Here is a tiny trained network, its code and every weight. The questions are about switching its units off for an input and a class, where a switched-off unit gives its printed mean instead of its output.

import numpy as np


def w(rows, s, z=0):
    codes = np.array(rows[::2]) - 128.0
    scale = np.full(codes.shape[1], s)
    scale[-1] = z or s
    return codes * scale


def f(y):
    return np.maximum(y, 0)


def log_softmax(a):
    a = a - a.max(-1, keepdims=True)
    return a - np.log(np.exp(a).sum(-1, keepdims=True))


def net(x, mask):
    res = np.array(x, float).reshape(1, 3) / 4 @ E
    y = f(res @ A[0][:, :-1].T + A[0][:, -1])
    res = res + np.where(mask, y, B[0][:, -1]) @ B[0][:, :-1]
    return log_softmax(res[-1] @ U[:, :-1].T + U[:, -1])


A, B = {}, {}
E = w([
[199,227,148,137,94,183],'x0',
[164,83,144,64,10,101],'x1',
[69,128,61,80,89,214],'x2',
],0.014)
A[0] = w([
[220,218,154,187,82,142,56],'neuron 1',
[189,198,142,90,110,181,39],'neuron 2',
[38,141,87,78,80,210,100],'neuron 3',
[166,111,211,162,145,69,43],'neuron 4',
[149,202,139,120,105,138,236],'neuron 5',
[90,48,116,75,133,102,144],'neuron 6',
[117,136,30,100,119,188,28],'neuron 7',
[223,121,201,149,155,69,72],'neuron 8',
[64,85,101,164,127,8,63],'neuron 9',
[79,108,86,146,125,76,248],'neuron 10',
[109,142,71,214,202,158,40],'neuron 11',
[163,69,107,70,105,99,63],'neuron 12',
[173,82,147,75,27,75,67],'neuron 13',
[191,128,184,148,158,49,51],'neuron 14',
[178,160,105,165,107,161,216],'neuron 15',
[146,122,211,175,133,64,239],'neuron 16',
[167,103,129,95,54,114,40],'neuron 17',
[130,114,89,56,123,221,45],'neuron 18',
[58,185,125,196,221,141,74],'neuron 19',
[146,152,145,76,14,80,170],'neuron 20',
[81,61,84,73,166,96,57],'neuron 21',
[61,44,156,146,146,54,171],'neuron 22',
[110,191,123,184,170,169,189],'neuron 23',
[96,104,70,92,126,211,237],'neuron 24',
],0.013,0.012)
B[0] = w([
[31,115,184,81,194,212,221],'neuron 1',
[6,107,163,53,236,200,188],'neuron 2',
[179,88,72,203,103,190,220],'neuron 3',
[128,126,30,201,137,205,173],'neuron 4',
[117,56,224,84,174,134,235],'neuron 5',
[100,109,185,84,184,164,201],'neuron 6',
[101,143,25,229,171,221,173],'neuron 7',
[157,99,57,202,132,210,198],'neuron 8',
[66,155,167,88,201,198,184],'neuron 9',
[189,62,226,93,141,112,217],'neuron 10',
[28,214,96,154,64,64,199],'neuron 11',
[64,219,96,179,94,113,164],'neuron 12',
[76,203,141,182,71,86,207],'neuron 13',
[134,115,21,203,131,206,182],'neuron 14',
[125,61,221,84,152,151,221],'neuron 15',
[221,36,128,181,88,101,235],'neuron 16',
[30,217,124,178,79,101,170],'neuron 17',
[132,108,52,205,147,216,178],'neuron 18',
[81,227,164,184,34,109,230],'neuron 19',
[116,178,191,151,63,73,231],'neuron 20',
[47,144,139,64,175,217,180],'neuron 21',
[104,105,181,91,157,172,220],'neuron 22',
[124,168,173,135,96,73,241],'neuron 23',
[226,59,137,167,110,102,249],'neuron 24',
],0.012,0.018)
U = w([
[50,127,174,69,194,174,40],'0',
[155,104,59,198,115,162,84],'1',
[57,218,148,155,58,58,54],'2',
[181,61,204,96,108,65,236],'3',
[198,197,39,1,212,26,6],'4',
[134,146,42,36,124,36,6],'5',
[186,204,28,26,217,46,6],'6',
],0.019,0.013)

Each question gives the input, the list of numbers given to net, and the class t.
The units are the neurons (one row each of A and B). Each row of codes is followed by its name. A weight is (code - 128) times the scale printed after its matrix; where a second scale follows, it is the last column's (A, B and U).
mask holds one flag per neuron, in row order. A switched-off neuron (its flag False) gives its mean, the last column of its row in B, instead of its output. The means were averaged over made-up inputs and are rounded, as every weight is.
A unit's drop is (log p(t) with every unit on - log p(t) with that unit switched off) / (log p(t) with every unit on - log p(t) with every unit switched off).
unit that matters most: the unit with the biggest drop
k most important neurons: the k neurons with the biggest drops, biggest first
drop when u is switched off: that unit's drop, to one decimal
input [-3,6,-5], class 2: 3 most important neurons -> (neuron 13; neuron 20; neuron 3)
input [-4,8,-8], class 1: unit that matters most -> neuron 8
input [-2,-4,-4], class 1: 4 most important neurons -> (neuron 20; neuron 16; neuron 13; neuron 14)
input [-6,-3,7], class 1: 3 most important neurons -> (neuron 3; neuron 24; neuron 1)
input [-6,1,-8], class 1: 2 most important neurons -> (neuron 16; neuron 14)
input [6,8,-5], class 2: 2 most important neurons -> (neuron 13; neuron 20)
input [-3,2,1], class 3: 2 most important neurons -> (neuron 1; neuron 2)
input [3,7,-8], class 1: 2 most important neurons -> (neuron 8; neuron 14)
input [6,-8,-3], class 2: 2 most important neurons -> (neuron 19; neuron 11)
input [-5,7,0], class 2: drop when neuron 13 is switched off -> 0.5
input [-2,7,-5], class 2: drop when neuron 13 is switched off -> 0.5
input [0,-4,-8], class 1: drop when neuron 12 is switched off -> 0.0
